[-11  26 -19  25 -19  45   9 -45  -6 -34  15  -8 -43 -85  -4] -> Q39
[-34 -45 -54 -24  38  62  41  -6  12   0  19 -53 -23 -23  23] -> Q59
[-45 -34 -31   3 -56 -19  44 -23 -52 -33 -21 -15 -20 -27  41] -> Q680
[ -9  50  17   7 -29  32  23 -34 -16 -40   6  -2 -74 -41 -13] -> Q485
q: [-34 -45 -54 -24  38  62  41  -6  12   0  19 -53 -23 -23  23] | Q59
back: [  6 -40 -16] | Q485
back: [-20 -15 -21 -33 -52 -23  44 -19] | Q680

[-57  47  20  65   2  46 -17  54  40  35 -32  -3  -1 -45  55 -59   7] = Q59
[ 40  24  54  -8 -58  15  -7 -27  44  41  64 -41  16   0 -36  22 -55] = Q571
[  2  46 -17 -52  40  35 -32  -3  -1 -44  55 -59  -1 -45  55 -59   7] = Q680
[-59 -44 -52 -47  21 -65 -44 -48  51  19  64 -59 -49  -6  12   3  32] = Q995
[-57  47  20  65   2  46 -17 -52  40  35 -32  -3  -1 -45  55 -59   7] = Q983
[ 20  64   2  46  21 -65 -44 -48  51  19  64 -59  38  51  42  34  36] = Q39
[ 67 -51  37  39  54  32 -28 -22  34  -5 -55  64 -15  -1  42  31 -56] = Q131
back: [-59  55 -45  -1  -3 -32  35  40 -52 -17  46   2] | Q983
q: [-57  47  20  65   2  46 -17 -52  40  35 -32  -3  -1 -45  55 -59   7] | Q983
back: [ 55 -45  -1  -3 -32  35  40  54 -17  46] | Q59
back: [ 35  40  54 -17  46   2  65  20  47] | Q59
back: [  7 -59  55 -45  -1 -59  55 -44  -1  -3] | Q680
q: [-57  47  20  65   2  46 -17  54  40  35 -32  -3  -1 -45  55 -59   7] | Q59
back: [-52 -17  46   2  65  20] | Q983

[ -9  29  22 -12  -9   2  -3 -14  10 -27  -1  19  31  25  16 -13   8 -10
  22] : Q997
[ -9  29  22 -12  -9   2  -3 -14  10 -27  -1  19  31  25  -2  14  10  37
  31] : Q674
[ 37 -48   6  30  22 -24  -7  31  -1  10 -27  19 -14 -10   1  28  16   9
 -17] : Q995
[ 23 -55   4  -2  22 -40  -5 -11  19 -12  -7  21  30  14 -40  19   0 -12
  38] : Q983
[ -6  22  11   7  -9   9   1  -3  20 -32  28  29   9 -20   2 -23  -1  27
 -15] : Q793
back: [  0  19 -40  14  30  21  -7] | Q983
q: [ -9  29  22 -12  -9   2  -3 -14  10 -27  -1  19  31  25  -2  14  10  37
  31] | Q674

[ 36 -16  20  28 -22] : Q983
[-5 64 -2  6 21] : Q793
[-5 36 -4  2 15] : Q680
[-25  20 -22 -16  28] : Q571
back: [ 2 -4 36] | Q680
back: [ 28 -16 -22  20] | Q571
back: [-22  28  20 -16] | Q983
back: [21  6] | Q793
back: [-2 64 -5] | Q793
back: [-16 -22] | Q571
back: [28 20] | Q983

[-29 -20   2 -19 -79  30] -> Q571
[-20 -19 -25 -29 -77 -24] -> Q983
[  2 -20 -19 -29 -82 -15] -> Q680
[-20 -19   2 -29 -77 -24] -> Q997
[ -1 -26  12 -28 -81  19] -> Q674
back: [-15 -82 -29 -19] | Q680
back: [-25 -19] | Q983
back: [  2 -19 -20] | Q997
back: [-29   2 -19 -20] | Q997
back: [-82 -29 -19 -20] | Q680

[ 42  21   9  14   4 -16  14  14  -7  20 -14   6 -59   5 -33 -21 -24 -10
   9 -14 -37  29  -5 -57  -2  -1 -18  10  16   0  11  24  -9  -2  11  21
   0  45 -33 -22   6 -16   9  13  16  -5 -43  18 -20 -20  29  21  10  -4
 -27 -29   5   8   4   5  21  25  24] -> Q59
[ -6  -6 -46  17  -5  20  30  17  12  -5  29 -19  -2   3  12  29  15 -34
 -18 -12  -8 -13   1 -57 -10  11  42 -44 -36  34  -5  15  18  -4  -1 -17
   8 -15   2  16  51  -6 -13  -1   2 -12  30  35  -1  21   7   1  -3 -24
  -7  18  14  12  11 -16  -1   5   4] -> Q607
[-10  -5  -2  18  -4  24  24  18  10  -7  25 -17   4  31  14  31  18 -32
 -20  -5  -8 -20   0 -57  -9   7  43 -40 -40  34  -2  24  20  -8   4 -15
  14 -21  -2  17  38  -1 -14  -4   0 -18  28  43   1  21   5   3  -6 -30
  -2  23  13  13  13 -19  -1   1   5] -> Q680
[-16  25  -1  -1 -12  20  55  -1  16  19  12 -28  33  15   9   1 -13  19
  32   1 -12 -16 -15 -57  -1 -13 -18 -14 -61   1   0  42 -32 -19  22  25
   2   3  -9  22 -37  13 -17 -20   0 -20  20  -6   7  10   6  -9   5   4
 -11  46  47 -28   9  -9 -16 -14  48] -> Q131
[-17 -19   8   8  -4  19  28   8  13  -9  27 -15   0   5   8  30  16 -38
 -22  -8 -10 -16   3 -57  -9  15  43 -46 -38  29  -7  18  22  -9   3 -12
  16 -23   1  13  65  -3 -20  -1   2 -18  29  37   3  21   3  -5  -7 -27
  -3  20  10  10  12   2   1   4   9] -> Q793
[-17  17   2  10 -12  11  45  10  17  11  11  -9  23 -10   6 -22  -1  12
   6 -21   8  -8 -10 -57  -7 -24 -23 -12 -67   4  -7  49  -6   8  28  -4
  25   4 -16  -5 -82  15   5 -30   3 -32  21   8  10  20  18 -16  -7   3
   9  39  37 -28  12 -15   4 -21  28] -> Q674
[-40   9   2   4 -16  19   7   4  43  66 -17   5  -1 -43  16  11  43  -5
   8   8 -26  20   6 -57 -15  -2 -12  25  12  24  -5   2  -8 -39  29 -41
  18  -1  21  13   2 -23 -17  34  34   8   8 -26 -23 -18 -25   2  13   6
   0  19 -13   6  31   0   8 -14  -7] -> Q983
[-43  31   7  -4 -28  31   7  -4  41  45 -11   6 -13   3  21  18  62 -36
   8  -7 -30  18   6 -57 -18  -3  -4   6  -2  23 -16  -7  -8 -24  17 -56
  14   2  15   3   0 -10 -12  26  42  21  10 -17 -20 -26 -20  -8  10  -2
 -16   9   7  22  28   6  -2 -14   8] -> Q571
[ 11 -27  14 -10   4  17  32 -10   8  -9  34  -2  24  -5  18  15  -7 -19
 -37  19 -11 -30   7 -57  -8   4  15   1 -22  24   5  18  37 -11   4  -6
   3  -1   2  15  24   4 -15   3   0 -19  27  21 -12  25  16  -5  -6 -21
 -10  39   9  23  17 -14  13   1   1] -> Q995
back: [10 21 42] | Q571
back: [-16   6 -22 -33  45   0  21] | Q59
q: [-16  25  -1  -1 -12  20  55  -1  16  19  12 -28  33  15   9   1 -13  19
  32   1 -12 -16 -15 -57  -1 -13 -18 -14 -61   1   0  42 -32 -19  22  25
   2   3  -9  22 -37  13 -17 -20   0 -20  20  -6   7  10   6  -9   5   4
 -11  46  47 -28   9  -9 -16 -14  48] | Q131
back: [ 66  43   4   7  19 -16   4   2   9] | Q983
back: [-18 -13  -1] | Q131
back: [15  2 -1  3 -6] | Q995

[  3 -32   2  17 -40   8   0  31   6 -36  -5  23 -21  27   2 -16 -24  28
  35  41  18  33  21  -7] : Q983
[  0  33   5  13 -54   7 -13   9 -12 -32   8 -14   9 -34  55  29  -6 -10
   7  37   6   7  -6  36] : Q571
[  3 -24 -27 -25 -33  -7  -9 -19  24  46  14  -1  10  28 -77 -30   0  16
  -2  35  16  14  22 -26] : Q485
[  3   6  19 -24 -45   5 -34 -41 -20   7 -26 -16  10  10 -22  43  20 -27
 -32  47  15 -41   1   9] : Q995
[  3 -32   2  17 -40   8   0  31   6 -36  -5  23   0  32 -11  11  38  14
 -13  45  48 -29  -3  -3] : Q997
[ 11 -18 -54  13   5 -29  -3   8  17 -17  11   2  17  15 -18 -23  11   1
 -12  36  46  10  24  -6] : Q793
[-11  19 -32 -13 -54   8   9   7  13   5 -12 -18 -15  -4 -44  19  -6 -13
 -12  44 -32 -15 -19  -3] : Q131
q: [  0  33   5  13 -54   7 -13   9 -12 -32   8 -14   9 -34  55  29  -6 -10
   7  37   6   7  -6  36] | Q571
back: [ 46  36 -12   1  11 -23 -18  15  17   2] | Q793
back: [  8  -3 -29] | Q793
back: [-12 -13  -6  19] | Q131
back: [  8 -32 -12   9 -13   7 -54  13   5] | Q571
back: [32  0] | Q997

[-38  21 -15 -45  43 -17  -8 -20  49   1  -4 -42 -34  35  23 -30] : Q983
[ 28  -1  57 -45  31  -7  43 -44  -2 -30 -12 -36 -69  16  -5 -43] : Q607
[-13 -16  26 -45   0   1  59  -5 -14 -42 -11  -8  -5   2  13  11] : Q131
[-35 -22  17 -45   3  19  84  30  -7 -60 -27  41  19  18  26  54] : Q997
[-11 -15  22 -45  -8  -7  60  -4  -8 -44 -17 -17  -3  -7  19   4] : Q680
[-38 -18  21 -45  17  22  51   1 -20 -24   7  20   1  26  -1  40] : Q571
[  6  -3  22 -45  16 -11  36 -14   4 -57 -31 -36 -26  11  30 -25] : Q995
[-66 -17 -54 -45  14  23  65  14  -9 -52   1  14  39  51  14  46] : Q39
[-38 -18  21 -45  17  22  51   1 -20 -24   7  20 -34  15  44 -27] : Q793
[-38  21 -15 -45  43 -17  -8 -20  49   1  -4 -42 -34  35  23 -52] : Q674
back: [14 65] | Q39
back: [-25  30  11 -26 -36] | Q995

[-30 -36 -10 -46 -11 -12  -1  -7  14  12   2   9  32  12 -36 -35  46  12]  Q59
[ 20  32 -10  32  -8   1  21  30 -13  20  -5 -17 -10  23  33  27 -56  24]  Q39
[ 38 -11   8  63  11   8   2  -8   7  -2 -16 -50  13  -9 -11   3  30 -16]  Q674
[ 14  24  24  17  22  22 -15  27  24 -14   0  -3  17  27  21  30 -23 -38]  Q793
[-26   8  11 -45   7   8 -14   9  12  -7  14  32   2  12   6   6 -13 -17]  Q571
[-45  10   3 -75  -2   2 -12   9   4  -1  22  52  -7  13   8   1 -25  -3]  Q485
[  8  60  11   8   2  -8   7  -2 -16 -50  -9 -28  18  18  14  26  -8 -32]  Q983
back: [12  2 32 14 -7 12  9] | Q571
back: [-50 -16  -2   7  -8   2   8  11  63   8] | Q674
back: [-75   3] | Q485
back: [  6   6  12   2  32  14  -7  12   9 -14   8] | Q571
back: [-12   2  -2 -75   3  10] | Q485
back: [ 1  8 13] | Q485
back: [ 2 32] | Q571

[-87  65  59  18 -71 -55 -80 -18  68  58 -10 -78 -32  87  18  36] -> Q39
[ 87  19   5 -52  11 -31 -54 -29  61 -47  12 -87  75  11  81 -76] -> Q793
[-87  65  59  18 -71 -55 -87 -47  81  12  11  75 -76 -29 -54  61] -> Q680
back: [-76  81  11  75 -87  12 -47  61 -29 -54] | Q793
back: [ 68 -18] | Q39
back: [18 87] | Q39

[-56 -11  32   5  67  65  12] -> Q680
[-42 -18 -11  67  52 -20  13] -> Q997
[ 32   5  67  67  52 -20  87] -> Q571
[-42 -18 -11   2  52 -20  16] -> Q485
[-36 -16 -13   0  45 -25  81] -> Q793
back: [65 67  5 32] | Q680
back: [ 45   0 -13 -16] | Q793
q: [-42 -18 -11  67  52 -20  13] | Q997
q: [ 32   5  67  67  52 -20  87] | Q571
back: [67 67  5] | Q571

[-38  16   0  44 -30  -9  39 -83   8 -59  27 -54  14  21   2]  Q485
[-29  31 -24  58 -27 -14  25 -82   8 -31  43 -25  18  57  36]  Q680
[-33  32 -29  58 -27 -12  28 -83   8 -37  50 -23  18  49  34]  Q997
[-42  21  -7  51 -30  -4  32 -65  31 -62  32 -46  16  42  13]  Q793
[-31  34 -22  60 -26  -6  25 -86   6 -37  55 -17  19  45  40]  Q983
[-32  32 -23  59 -27 -16  28 -83  10 -50  34 -24  18  50  35]  Q131
[-32  33 -11  61 -27  -9  25 -87   6 -45  66 -19  19  53  39]  Q995
[-33  31 -23  60 -26  45 -86 -37 -17  25  19  -6   6  40  55]  Q607
[-40  19 -14  50 -31  -6  32 -65  31 -58  25 -51  16  38  13]  Q59
[-37  16  -7  44 -30  -8  32 -52  36 -66  38 -52  13   3   2]  Q39
[-38  16   0  44 -30  -9  39 -65  36 -59  27 -54  14  21   2]  Q674
q: [-33  32 -29  58 -27 -12  28 -83   8 -37  50 -23  18  49  34] | Q997
back: [ 32 -33] | Q997
back: [ 40  45  19 -17  55 -37   6 -86  25  -6 -26] | Q983
back: [-17  55 -37   6 -86] | Q983
back: [ 21  14 -54  27 -59   8 -83  39  -9 -30  44] | Q485
back: [-37 -86  45 -26] | Q607

[  6 -11  12 -20   4] -> Q607
[ 9 15 35  8 32] -> Q680
[ -5  26  42 -17  37] -> Q674
[  6  12 -11 -20   8] -> Q571
back: [-20  12 -11   6] | Q607
back: [-11  12   6] | Q571
back: [35 15] | Q680
back: [  4 -20  12] | Q607

